Where the symbols take the items:
x521 ξ x752
x521 ω x362
x521 ρ x694
x521 β x589
x589 π x605
x589 ξ x125
x589 ω x240
x589 δ x824
x589 ρ x910
x589 β x521
x589 ε x782
x788 π x725
x788 ξ x489
x788 ω x120
x788 δ x487
x788 ρ x75
x788 β x70
x788 ε x55
x948 π x147
x948 ξ x126
x948 ω x342
x948 δ x227
x948 ρ x237
x948 β x150
x948 ε x724
x175 π x486
x175 ξ x48
x175 ω x223
x175 δ x169
x175 ρ x620
x175 β x861
x175 ε x955
x629 π x514
x629 ξ x687
x629 ω x495
x629 δ x793
x629 ρ x55
x629 β x614
x629 ε x75
x359 π x339
x359 ξ x824
x359 ω x954
x359 δ x125
x359 ρ x955
x359 β x893
x359 ε x620
x190 π x925
x190 ξ x910
x190 ω x614
x190 δ x955
x190 ρ x125
x190 β x495
x190 ε x169
x656 π x160
x656 ξ x396
x656 ω x744
x656 δ x984
x656 ρ x232
x656 β x132
x656 ε x332
x37 π x764
x37 ξ x986
x37 ω x75
x37 δ x861
x37 ρ x120
x37 β x169
x37 ε x495
x824 ξ x359
x824 ω x595
x824 δ x589
x824 ρ x696
x631 π x150
x631 ξ x793
x631 ω x951
x631 δ x687
x631 ρ x195
x631 β x147
x631 ε x427
x223 π x123
x223 ξ x138
x223 ω x175
x223 δ x245
x223 ρ x331
x223 β x918
x223 ε x496
x243 π x362
x243 ξ x132
x243 ρ x400
x243 β x396
x181 π x694
x181 ξ x409
x181 ω x400
x181 β x203
x981 π x393
x981 ξ x75
x981 ω x986
x981 δ x427
x981 ρ x489
x981 β x579
x981 ε x687
x70 π x332
x70 ξ x372
x70 ω x947
x70 δ x331
x70 ρ x245
x70 β x788
x70 ε x160
x400 π x687
x400 ξ x514
x400 ω x181
x400 δ x150
x400 ρ x243
x400 β x227
x400 ε x393
x49 π x227
x49 ξ x614
x49 ω x910
x49 δ x147
x49 ρ x240
x49 β x687
x49 ε x579
x514 π x629
x514 ξ x400
x514 ω x409
x514 δ x149
x514 ρ x132
x514 β x232
x514 ε x358
x495 π x409
x495 ξ x694
x495 ω x629
x495 δ x516
x495 ρ x752
x495 β x190
x495 ε x37
x120 ω x788
x120 ρ x37
x120 β x947
x120 ε x752
x240 π x396
x240 ξ x160
x240 ω x589
x240 δ x595
x240 ρ x49
x240 β x362
x240 ε x372
x605 π x589
x605 ξ x744
x605 ω x396
x605 ρ x203
x687 π x400
x687 ξ x629
x687 ω x694
x687 δ x631
x687 ρ x362
x687 β x49
x687 ε x981
x99 π x331
x99 δ x332
x99 ρ x123
x99 ε x984
x910 π x203
x910 ξ x190
x910 ω x49
x910 δ x696
x910 ρ x589
x910 β x694
x910 ε x804
x752 π x847
x752 ξ x521
x752 ω x55
x752 δ x893
x752 ρ x495
x752 β x125
x752 ε x120
x149 π x793
x149 ξ x150
x149 ω x733
x149 δ x514
x149 ρ x944
x149 β x126
x149 ε x219
x362 π x243
x362 ξ x55
x362 ω x521
x362 δ x195
x362 ρ x687
x362 β x240
x362 ε x489
x331 π x99
x331 ξ x796
x331 ω x620
x331 δ x70
x331 ρ x223
x331 β x487
x331 ε x954
x342 π x696
x342 ξ x723
x342 ω x948
x342 δ x203
x242 π x579
x242 ξ x582
x242 ω x668
x242 δ x724
x242 ρ x594
x242 β x393
x242 ε x227
x486 π x175
x486 ω x123
x486 δ x730
x486 ε x723
x489 ξ x788
x489 ρ x981
x489 β x372
x489 ε x362
x711 π x947
x711 ω x332
x711 ρ x730
x711 ε x744
x689 π x944
x689 ξ x195
x689 ω x893
x689 δ x55
x689 ρ x793
x689 β x954
x689 ε x487
x696 π x342
x696 ξ x955
x696 ω x147
x696 δ x910
x696 ρ x824
x696 β x951
x696 ε x48
x594 π x372
x594 ξ x332
x594 ρ x242
x594 ε x396
x764 π x37
x764 ω x358
x764 β x730
x764 ε x409
x984 π x954
x984 ξ x237
x984 ω x339
x984 δ x656
x984 ρ x126
x984 β x944
x984 ε x99
x796 ξ x331
x796 δ x372
x796 ρ x138
x796 ε x595
x169 π x730
x169 ξ x804
x169 ω x245
x169 δ x175
x169 ρ x947
x169 β x37
x169 ε x190
x358 π x75
x358 ξ x393
x358 ω x764
x358 δ x219
x358 ρ x725
x358 β x582
x358 ε x514
x614 π x232
x614 ξ x49
x614 ω x190
x614 δ x496
x614 ρ x160
x614 β x629
x614 ε x245
x496 π x126
x496 ξ x147
x496 ω x955
x496 δ x614
x496 ρ x954
x496 β x793
x496 ε x223
x339 π x359
x339 ω x984
x339 δ x744
x339 ρ x723
x730 π x169
x730 ξ x668
x730 ω x582
x730 δ x486
x730 ρ x711
x730 β x764
x730 ε x925
x195 ξ x689
x195 δ x362
x195 ρ x631
x195 β x595
x245 π x582
x245 ξ x579
x245 ω x169
x245 δ x223
x245 ρ x70
x245 β x75
x245 ε x614
x725 π x788
x725 ρ x358
x725 β x332
x725 ε x132
x893 ω x689
x893 δ x752
x893 ρ x516
x893 β x359
x668 π x804
x668 ξ x730
x668 ω x242
x668 ε x203
x393 π x981
x393 ξ x358
x393 β x242
x393 ε x400
x160 π x656
x160 ξ x240
x160 ω x125
x160 δ x954
x160 ρ x614
x160 β x55
x160 ε x70
x396 π x240
x396 ξ x656
x396 ω x605
x396 δ x237
x396 ρ x227
x396 β x243
x396 ε x594
x48 ξ x175
x48 ω x138
x48 δ x804
x48 ε x696
x55 π x132
x55 ξ x362
x55 ω x752
x55 δ x689
x55 ρ x629
x55 β x160
x55 ε x788
x372 π x594
x372 ξ x70
x372 ω x782
x372 δ x796
x372 ρ x579
x372 β x489
x372 ε x240
x150 π x631
x150 ξ x149
x150 δ x400
x150 β x948
x123 π x223
x123 ξ x724
x123 ω x486
x123 δ x582
x123 ρ x99
x123 β x219
x123 ε x126
x516 π x733
x516 ξ x951
x516 ω x793
x516 δ x495
x516 ρ x893
x516 β x955
x516 ε x861
x132 π x55
x132 ξ x243
x132 ω x847
x132 δ x944
x132 ρ x514
x132 β x656
x132 ε x725
x782 ξ x947
x782 ω x372
x782 ρ x804
x782 ε x589
x793 π x149
x793 ξ x631
x793 ω x516
x793 δ x629
x793 ρ x689
x793 β x496
x793 ε x918
x620 ω x331
x620 δ x947
x620 ρ x175
x620 ε x359
x332 π x70
x332 ξ x594
x332 ω x711
x332 δ x99
x332 ρ x582
x332 β x725
x332 ε x656
x75 π x358
x75 ξ x981
x75 ω x37
x75 δ x918
x75 ρ x788
x75 β x245
x75 ε x629
x138 π x724
x138 ξ x223
x138 ω x48
x138 δ x579
x138 ρ x796
x138 β x427
x138 ε x147
x918 π x219
x918 ξ x427
x918 ω x861
x918 δ x75
x918 ρ x487
x918 β x223
x918 ε x793
x237 π x595
x237 ξ x984
x237 δ x396
x237 ρ x948
x723 π x955
x723 ξ x342
x723 ω x126
x723 δ x925
x723 ρ x339
x723 β x733
x723 ε x486
x724 π x138
x724 ξ x123
x724 δ x242
x724 ε x948
x125 π x744
x125 ξ x589
x125 ω x160
x125 δ x359
x125 ρ x190
x125 β x752
x125 ε x947
x804 π x668
x804 ξ x169
x804 ω x579
x804 δ x48
x804 ρ x782
x804 β x986
x804 ε x910
x861 ω x918
x861 δ x37
x861 β x175
x861 ε x516
x986 ξ x37
x986 ω x981
x986 β x804
x986 ε x694
x203 π x910
x203 ξ x925
x203 ω x227
x203 δ x342
x203 ρ x605
x203 β x181
x203 ε x668
x595 π x237
x595 ξ x954
x595 ω x824
x595 δ x240
x595 ρ x147
x595 β x195
x595 ε x796
x487 δ x788
x487 ρ x918
x487 β x331
x487 ε x689
x954 π x984
x954 ξ x595
x954 ω x359
x954 δ x160
x954 ρ x496
x954 β x689
x954 ε x331
x944 π x689
x944 δ x132
x944 ρ x149
x944 β x984
x925 π x190
x925 ξ x203
x925 ω x232
x925 δ x723
x925 ρ x744
x925 β x409
x925 ε x730
x733 π x516
x733 ω x149
x733 δ x409
x733 β x723
x947 π x711
x947 ξ x782
x947 ω x70
x947 δ x620
x947 ρ x169
x947 β x120
x947 ε x125
x147 π x948
x147 ξ x496
x147 ω x696
x147 δ x49
x147 ρ x595
x147 β x631
x147 ε x138
x227 π x49
x227 ξ x232
x227 ω x203
x227 δ x948
x227 ρ x396
x227 β x400
x227 ε x242
x219 π x918
x219 δ x358
x219 β x123
x219 ε x149
x582 π x245
x582 ξ x242
x582 ω x730
x582 δ x123
x582 ρ x332
x582 β x358
x582 ε x232
x579 π x242
x579 ξ x245
x579 ω x804
x579 δ x138
x579 ρ x372
x579 β x981
x579 ε x49
x955 π x723
x955 ξ x696
x955 ω x496
x955 δ x190
x955 ρ x359
x955 β x516
x955 ε x175
x126 π x496
x126 ξ x948
x126 ω x723
x126 δ x232
x126 ρ x984
x126 β x149
x126 ε x123
x847 π x752
x847 ω x132
x847 ρ x409
x847 β x744
x427 ξ x918
x427 δ x981
x427 β x138
x427 ε x631
x951 ξ x516
x951 ω x631
x951 δ x694
x951 β x696
x744 π x125
x744 ξ x605
x744 ω x656
x744 δ x339
x744 ρ x925
x744 β x847
x744 ε x711
x694 π x181
x694 ξ x495
x694 ω x687
x694 δ x951
x694 ρ x521
x694 β x910
x694 ε x986
x232 π x614
x232 ξ x227
x232 ω x925
x232 δ x126
x232 ρ x656
x232 β x514
x232 ε x582
x409 π x495
x409 ξ x181
x409 ω x514
x409 δ x733
x409 ρ x847
x409 β x925
x409 ε x764

In the rows, 170 means zero.

The rows follow the links: the fewer symbols apart two items are, the more alike their rows tend to be.

Each row is also shifted at random along 5 hidden directions that mean nothing.

Row, then item:
[ 175,  161,  165,  157,  156,  175,  166,  161,  185,  165,  145,  156,  175,  153,  138,  167,  160,  162,  202,  160,  153,  185,  168,  178,  186,  176,  162,  131,  177,  178,  179,  175,  165,  179,  138,  153,  191,  163,  157,  166,  181,  170,  161,  162,  167,  203,  172,  166,  168,  191,  183,  156,  154,  168,  183,  186,  196,  177,  169,  194,  158]; item x487
[ 216,  190,  174,  183,  152,  171,  198,  172,  143,  186,  218,  203,  186,  165,  168,  175,  162,  196,  134,  181,  169,  195,  122,  138,  158,  147,  195,  192,  173,  166,  169,  181,  172,  157,  181,  196,  170,  190,  173,  193,  145,  187,  196,  169,  183,  150,  141,  180,  179,  148,  190,  193,  140,  215,  180,  161,  164,  161,  147,  163,  160]; item x804
[ 159,  151,  173,  166,  173,  173,  132,  160,  183,  180,  118,  152,  166,  165,  179,  175,  173,  163,  206,  166,  175,  159,  228,  187,  175,  195,  161,  186,  179,  169,  194,  160,  182,  181,  167,  162,  151,  147,  187,  143,  169,  149,  139,  159,  153,  183,  186,  140,  174,  178,  132,  143,  239,   96,  181,  170,  175,  180,  204,  170,  163]; item x219
[ 188,  174,  173,  162,  177,  137,  209,  164,  175,  173,  176,  166,  172,  144,  174,  177,  170,  168,  169,  162,  177,  191,  151,  175,  158,  149,  158,  153,  179,  173,  163,  192,  146,  151,  177,  151,  145,  184,  204,  177,  193,  167,  186,  166,  120,  184,  153,  169,  189,  171,  189,  152,  137,  204,  156,  159,  207,  173,  164,  150,  159]; item x629
[ 153,  176,  182,  174,  170,  181,  172,  146,  169,  142,  158,  155,  168,  170,  164,  179,  177,  196,  177,  139,  168,  208,  157,  184,  153,  136,  165,  156,  150,  168,  191,  167,  186,  161,  153,  176,  179,  187,  126,  189,  174,  179,  140,  141,  190,  199,  172,  171,  191,  181,  170,  205,  109,  181,  201,  160,  168,  184,  173,  173,  176]; item x149
[ 185,  162,  162,  173,  184,  159,  194,  181,  166,  182,  181,  145,  173,  185,  165,  159,  180,  173,  159,  195,  146,  161,  159,  167,  180,  174,  155,  125,  179,  178,  108,  176,  139,  191,  185,  157,  201,  164,  188,  171,  176,  205,  205,  197,  169,  186,  176,  199,  157,  191,  184,  160,  134,  176,  137,  156,  194,  186,  135,  162,  190]; item x605
[ 193,  175,  167,  154,  203,  132,  189,  181,  170,  210,  180,  183,  175,  173,  156,  147,  161,  145,  172,  194,  181,  163,  152,  158,  184,  190,  160,  147,  190,  164,  151,  165,  152,  179,  172,  159,  155,  170,  247,  145,  192,  170,  228,  180,  113,  166,  186,  184,  171,  185,  185,  122,  193,  184,  123,  148,  184,  188,  138,  159,  172]; item x521
[ 198,  165,  172,  179,  134,  200,  155,  157,  180,  156,  151,  152,  177,  186,  169,  182,  177,  203,  186,  140,  159,  201,  189,  173,  168,  156,  162,  167,  152,  188,  197,  159,  178,  164,  156,  146,  182,  174,  135,  165,  150,  177,  138,  134,  203,  199,  163,  163,  174,  161,  165,  195,  146,  153,  204,  170,  188,  179,  174,  192,  171]; item x123
[  96,  170,  181,  169,  148,  151,  200,  166,  154,  184,  183,  186,  171,  155,  163,  175,  169,  163,  143,  191,  166,  189,  140,  159,  141,  155,  189,  206,  190,  161,  147,  177,  161,  188,  178,  196,  162,  180,  162,  195,  161,  182,  167,  177,  171,  152,  144,  175,  181,  162,  195,  177,  149,  206,  179,  163,  165,  141,  178,  149,  166]; item x981
[ 154,  149,  185,  157,  175,  194,  144,  139,  173,  145,  142,  122,  157,  169,  199,  199,  199,  171,  157,  154,  142,  146,  215,  207,  177,  185,  171,  185,  179,  176,  134,  178,  187,  181,  183,  188,  199,  158,  130,  205,  164,  184,  140,  221,  215,  193,  166,  139,  160,  175,  151,  200,  173,  121,  180,  196,  157,  140,  215,  153,  174]; item x126
[ 254,  174,  167,  187,  140,  169,  180,  184,  154,  191,  173,  171,  178,  190,  164,  161,  185,  187,  169,  158,  164,  218,  166,  153,  156,  135,  180,  174,  160,  181,  187,  147,  165,  177,  175,  142,  163,  165,  154,  164,  145,  197,  158,  145,  195,  173,  160,  191,  179,  144,  160,  184,  146,  168,  200,  144,  182,  184,  156,  182,  169]; item x242
[ 125,  162,  149,  161,  156,  174,  153,  196,  158,  174,  149,  167,  168,  156,  140,  146,  165,  150,  196,  179,  165,  167,  182,  178,  155,  158,  175,  170,  173,  162,  186,  142,  171,  204,  162,  146,  186,  151,  109,  152,  170,  162,  125,  170,  188,  148,  163,  210,  166,  156,  167,  168,  185,  163,  209,  175,  152,  171,  179,  189,  177]; item x489
[ 142,  161,  148,  158,  206,  150,  171,  164,  172,  171,  155,  124,  159,  160,  173,  174,  191,  174,  180,  191,  153,  137,  180,  180,  172,  190,  151,  134,  183,  193,  137,  174,  141,  178,  169,  165,  194,  153,  180,  179,  188,  168,  186,  209,  152,  186,  175,  180,  145,  210,  164,  140,  172,  149,  135,  177,  194,  184,  165,  154,  185]; item x847
[ 155,  188,  169,  158,  173,  152,  188,  200,  165,  182,  174,  204,  171,  182,  148,  132,  151,  143,  188,  174,  192,  187,  143,  162,  165,  144,  171,  167,  159,  149,  194,  141,  163,  178,  159,  153,  148,  169,  193,  143,  186,  152,  169,  127,  143,  148,  188,  195,  183,  159,  177,  155,  188,  200,  166,  148,  157,  175,  152,  185,  180]; item x362
[ 193,  168,  185,  176,  183,  170,  173,  152,  193,  162,  183,  176,  161,  171,  182,  190,  159,  189,  154,  162,  174,  173,  156,  158,  194,  187,  158,  153,  169,  168,  166,  206,  186,  146,  169,  175,  172,  179,  204,  171,  176,  167,  192,  166,  157,  186,  169,  148,  176,  178,  178,  176,  156,  184,  142,  174,  187,  179,  158,  166,  155]; item x955
[  39,  160,  209,  155,  175,  170,  175,  152,  159,  164,  167,  194,  161,  170,  181,  173,  159,  146,  142,  172,  174,  156,  165,  187,  174,  177,  187,  205,  183,  128,  139,  179,  191,  198,  175,  214,  167,  169,  170,  178,  176,  172,  155,  189,  166,  156,  174,  163,  180,  175,  174,  178,  185,  179,  166,  167,  142,  142,  193,  138,  170]; item x631
[ 117,  152,  160,  181,  147,  155,  198,  172,  181,  167,  161,  177,  152,  166,  178,  184,  165,  165,  170,  162,  176,  163,  178,  160,  170,  165,  153,  167,  174,  188,  153,  188,  148,  150,  186,  140,  145,  169,  196,  150,  176,  166,  174,  169,  136,  167,  146,  171,  176,  158,  180,  147,  184,  176,  161,  170,  207,  168,  164,  162,  162]; item x245
[ 237,  183,  175,  167,  173,  174,  147,  137,  153,  179,  192,  182,  201,  122,  175,  192,  169,  186,  157,  177,  174,  171,  155,  171,  168,  196,  201,  230,  197,  162,  193,  185,  203,  156,  161,  243,  162,  195,  179,  210,  150,  154,  168,  193,  177,  161,  167,  110,  161,  176,  156,  182,  189,  170,  188,  186,  139,  146,  211,  161,  138]; item x861
[ 218,  181,  163,  168,  180,  152,  178,  184,  152,  184,  175,  162,  176,  180,  157,  144,  182,  160,  175,  176,  173,  199,  157,  174,  154,  142,  172,  161,  163,  173,  170,  137,  157,  186,  157,  163,  176,  176,  153,  185,  180,  179,  170,  164,  188,  169,  182,  197,  169,  170,  169,  175,  138,  193,  186,  156,  155,  180,  162,  177,  189]; item x243
[ 119,  178,  168,  185,  155,  194,  165,  161,  176,  143,  195,  194,  183,  165,  151,  171,  142,  184,  165,  167,  168,  164,  145,  160,  176,  177,  183,  169,  150,  174,  188,  181,  176,  158,  150,  194,  183,  187,  145,  188,  158,  162,  161,  154,  192,  156,  166,  161,  160,  176,  186,  193,  160,  198,  176,  188,  157,  151,  163,  193,  164]; item x620
[ 235,  174,  169,  151,  185,  168,  136,  160,  176,  163,  142,  139,  179,  169,  167,  168,  187,  159,  192,  157,  159,  170,  197,  199,  177,  176,  164,  163,  174,  182,  174,  152,  182,  178,  153,  178,  189,  160,  154,  183,  186,  166,  151,  186,  184,  202,  186,  139,  152,  191,  148,  178,  180,  139,  184,  184,  150,  175,  200,  180,  170]; item x944
[ 185,  178,  164,  155,  202,  187,  144,  160,  178,  162,  160,  158,  177,  146,  160,  171,  164,  173,  194,  167,  162,  151,  184,  187,  180,  187,  170,  157,  164,  159,  186,  170,  189,  165,  148,  185,  194,  166,  145,  176,  177,  149,  160,  183,  182,  175,  185,  158,  158,  188,  169,  174,  178,  162,  178,  196,  154,  174,  183,  181,  167]; item x893
[ 183,  177,  165,  166,  181,  148,  177,  157,  163,  165,  160,  146,  169,  161,  186,  184,  201,  167,  170,  168,  171,  174,  183,  186,  149,  164,  165,  180,  178,  184,  164,  169,  157,  167,  181,  180,  157,  174,  172,  192,  185,  170,  165,  184,  156,  179,  160,  164,  172,  174,  159,  169,  160,  162,  173,  170,  170,  163,  196,  140,  182]; item x514
[  79,  157,  185,  174,  155,  176,  162,  161,  193,  161,  131,  180,  159,  167,  153,  165,  154,  169,  197,  149,  175,  181,  183,  173,  177,  166,  151,  156,  159,  158,  202,  172,  180,  167,  150,  141,  159,  163,  177,  129,  173,  146,  137,  127,  140,  179,  176,  180,  192,  169,  172,  147,  187,  153,  184,  162,  193,  184,  168,  179,  159]; item x918
[ 179,  172,  166,  163,  160,  171,  175,  185,  154,  161,  170,  157,  168,  191,  170,  151,  183,  160,  162,  172,  157,  164,  174,  180,  160,  152,  177,  163,  161,  180,  147,  147,  156,  190,  178,  162,  185,  165,  138,  179,  172,  192,  161,  185,  208,  169,  170,  195,  151,  167,  168,  189,  149,  174,  177,  172,  158,  160,  168,  177,  192]; item x396
[ 223,  175,  167,  173,  182,  190,  180,  151,  184,  158,  185,  143,  176,  185,  165,  174,  172,  202,  176,  160,  148,  191,  148,  174,  181,  163,  152,  111,  147,  189,  149,  182,  157,  164,  154,  149,  213,  180,  153,  195,  169,  200,  189,  173,  195,  216,  180,  171,  164,  196,  192,  191,   94,  192,  158,  176,  195,  191,  130,  191,  175]; item x339
[ 216,  150,  185,  174,  193,  172,  170,  150,  201,  180,  156,  138,  150,  186,  187,  186,  176,  189,  181,  168,  160,  168,  189,  165,  201,  194,  135,  120,  175,  182,  148,  191,  167,  162,  173,  140,  177,  161,  222,  148,  171,  177,  206,  170,  140,  218,  184,  158,  179,  196,  165,  145,  168,  134,  125,  164,  220,  203,  148,  163,  166]; item x723
[  86,  162,  208,  180,  180,  183,  179,  140,  157,  164,  214,  194,  171,  180,  196,  187,  173,  176,  110,  191,  163,  159,  133,  173,  172,  177,  203,  205,  179,  153,  121,  198,  179,  193,  196,  248,  188,  196,  175,  219,  150,  199,  192,  200,  199,  165,  166,  150,  169,  181,  183,  220,  136,  199,  143,  165,  131,  143,  176,  131,  182]; item x342
[  84,  170,  150,  186,  139,  189,  172,  200,  157,  156,  174,  194,  174,  204,  148,  144,  165,  166,  173,  168,  175,  174,  164,  158,  156,  137,  170,  172,  138,  177,  189,  142,  157,  187,  164,  149,  176,  168,  123,  148,  153,  171,  134,  125,  194,  132,  180,  214,  164,  157,  170,  180,  166,  176,  193,  160,  158,  168,  142,  193,  196]; item x594

From each start, follow one symbol. Which item do you reach?
Answers are names.
start [ 106,  181,  163,  162,  163,  168,  177,  199,  158,  155,  185,  202,  167,  188,  169,  150,  158,  140,  151,  172,  183,  146,  161,  169,  166,  159,  184,  195,  166,  154,  169,  161,  164,  178,  177,  179,  167,  170,  160,  166,  181,  167,  166,  170,  184,  127,  171,  194,  158,  155,  172,  185,  191,  199,  173,  177,  129,  139,  177,  175,  189]
π x396
start [ 183,  170,  151,  165,  184,  163,  168,  165,  163,  179,  178,  141,  183,  122,  167,  182,  176,  174,  170,  198,  153,  141,  167,  176,  167,  196,  175,  178,  201,  189,  157,  189,  164,  167,  162,  198,  193,  171,  156,  202,  173,  160,  176,  222,  172,  163,  153,  155,  140,  190,  177,  156,  180,  168,  175,  199,  168,  157,  189,  169,  162]
ω x788
start [ 170,  137,  194,  178,  152,  171,  167,  163,  178,  190,  135,  146,  155,  192,  173,  163,  186,  162,  164,  165,  145,  175,  192,  168,  192,  187,  157,  157,  186,  176,  125,  175,  173,  205,  182,  149,  181,  150,  196,  144,  161,  197,  180,  182,  169,  205,  168,  162,  166,  184,  167,  153,  173,  136,  160,  167,  204,  178,  163,  162,  166]
ξ x123
start [ 140,  183,  153,  170,  196,  157,  189,  180,  170,  157,  197,  189,  176,  153,  159,  160,  156,  176,  172,  182,  180,  162,  138,  159,  162,  155,  161,  147,  156,  175,  188,  174,  153,  153,  156,  177,  175,  184,  185,  179,  194,  152,  194,  161,  139,  158,  179,  184,  168,  184,  190,  156,  150,  210,  150,  172,  171,  178,  145,  176,  178]
ρ x495
start [ 158,  191,  166,  186,  179,  161,  204,  179,  175,  156,  212,  204,  166,  188,  175,  181,  147,  198,  154,  166,  203,  184,  127,  141,  159,  150,  156,  158,  139,  170,  202,  191,  161,  122,  180,  161,  144,  189,  200,  167,  176,  158,  197,  124,  131,  147,  167,  184,  197,  156,  191,  170,  139,  221,  145,  155,  190,  183,  128,  161,  169]
δ x955
start [ 193,  154,  205,  168,  165,  171,  194,  148,  174,  179,  160,  147,  163,  196,  182,  177,  187,  168,  147,  158,  142,  199,  159,  184,  186,  165,  161,  154,  184,  168,  110,  177,  172,  193,  179,  165,  190,  170,  178,  183,  169,  214,  192,  193,  188,  222,  164,  160,  172,  181,  186,  184,  116,  176,  159,  160,  192,  174,  159,  155,  173]
ε x724
start [ 120,  152,  163,  196,  163,  219,  130,  166,  177,  148,  151,  152,  165,  173,  166,  185,  174,  207,  179,  156,  163,  164,  204,  170,  164,  170,  163,  163,  152,  176,  193,  166,  187,  164,  157,  162,  201,  160,  112,  165,  136,  165,  125,  165,  208,  176,  168,  179,  169,  165,  148,  194,  174,  127,  195,  187,  168,  181,  177,  183,  172]
ε x723
start [ 132,  172,  188,  153,  168,  179,  172,  159,  153,  155,  174,  171,  179,  161,  157,  166,  163,  152,  161,  164,  155,  178,  148,  195,  168,  164,  195,  188,  176,  138,  147,  160,  191,  195,  157,  209,  200,  185,  126,  201,  173,  183,  156,  194,  215,  172,  171,  169,  159,  172,  186,  200,  136,  209,  190,  189,  133,  144,  184,  171,  174]
δ x362
start [ 155,  155,  149,  186,  177,  186,  136,  168,  159,  172,  149,  116,  160,  156,  198,  199,  204,  184,  169,  187,  152,  123,  229,  178,  159,  198,  168,  191,  188,  197,  162,  173,  168,  168,  187,  174,  195,  147,  134,  178,  150,  159,  146,  221,  192,  158,  153,  173,  146,  159,  142,  164,  219,  100,  174,  197,  167,  160,  207,  155,  174]
ξ x668
start [ 290,  177,  182,  163,  205,  154,  157,  132,  180,  196,  173,  138,  180,  146,  186,  187,  189,  187,  175,  178,  163,  187,  173,  178,  179,  202,  159,  156,  197,  181,  156,  184,  178,  169,  169,  186,  173,  173,  222,  184,  177,  178,  210,  197,  149,  215,  179,  127,  169,  203,  159,  156,  163,  143,  143,  166,  188,  190,  172,  151,  151]
δ x409
start [  77,  157,  171,  177,  169,  161,  204,  160,  170,  140,  185,  161,  158,  186,  203,  191,  188,  169,  139,  170,  178,  153,  168,  179,  159,  160,  161,  186,  165,  188,  138,  188,  147,  159,  198,  183,  156,  179,  191,  193,  185,  190,  183,  175,  159,  169,  160,  169,  167,  172,  178,  175,  145,  184,  152,  160,  184,  142,  169,  133,  190]
ρ x656
start [ 164,  167,  158,  177,  180,  151,  175,  171,  169,  189,  173,  162,  174,  136,  177,  188,  167,  186,  173,  183,  168,  164,  164,  161,  162,  179,  167,  166,  187,  183,  170,  188,  154,  150,  171,  168,  160,  177,  192,  163,  167,  156,  187,  182,  127,  172,  153,  164,  178,  174,  177,  134,  186,  164,  158,  169,  194,  184,  162,  156,  154]
ω x75
start [ 136,  144,  198,  159,  160,  169,  176,  161,  179,  193,  127,  152,  161,  168,  152,  166,  165,  163,  181,  165,  148,  186,  180,  175,  179,  184,  155,  150,  193,  153,  133,  175,  178,  206,  159,  134,  188,  155,  177,  133,  169,  185,  169,  184,  156,  202,  157,  176,  188,  177,  182,  145,  170,  144,  172,  169,  202,  184,  167,  173,  155]
ξ x918
start [ 192,  194,  143,  187,  152,  172,  168,  185,  157,  155,  224,  204,  189,  154,  170,  171,  151,  177,  164,  179,  195,  160,  142,  150,  169,  168,  197,  197,  156,  188,  208,  172,  161,  143,  166,  200,  151,  193,  173,  190,  164,  147,  180,  155,  173,  124,  173,  157,  154,  159,  183,  177,  179,  206,  174,  178,  146,  149,  163,  190,  164]
β x120
start [ 217,  164,  184,  168,  146,  163,  177,  174,  183,  187,  165,  190,  174,  186,  146,  148,  150,  155,  174,  161,  159,  191,  142,  161,  200,  178,  166,  150,  176,  172,  163,  175,  170,  184,  162,  151,  168,  167,  207,  143,  169,  186,  192,  156,  167,  188,  168,  161,  162,  175,  195,  154,  165,  188,  166,  164,  192,  175,  145,  201,  158]
ρ x138
start [  94,  171,  187,  171,  182,  193,  183,  143,  170,  145,  183,  169,  169,  158,  168,  192,  158,  202,  160,  160,  168,  179,  139,  179,  166,  155,  179,  159,  158,  145,  176,  195,  190,  155,  159,  193,  199,  191,  131,  199,  166,  169,  159,  169,  175,  180,  166,  174,  191,  176,  191,  207,  120,  204,  172,  181,  164,  170,  160,  161,  163]
ξ x951
start [ 228,  172,  163,  180,  194,  166,  162,  163,  164,  169,  176,  131,  163,  171,  199,  189,  197,  193,  162,  180,  162,  163,  195,  171,  167,  181,  161,  161,  173,  188,  156,  182,  159,  153,  190,  168,  176,  162,  177,  181,  170,  173,  188,  198,  166,  177,  161,  167,  168,  169,  152,  165,  166,  137,  146,  172,  179,  184,  176,  152,  170]
ρ x744
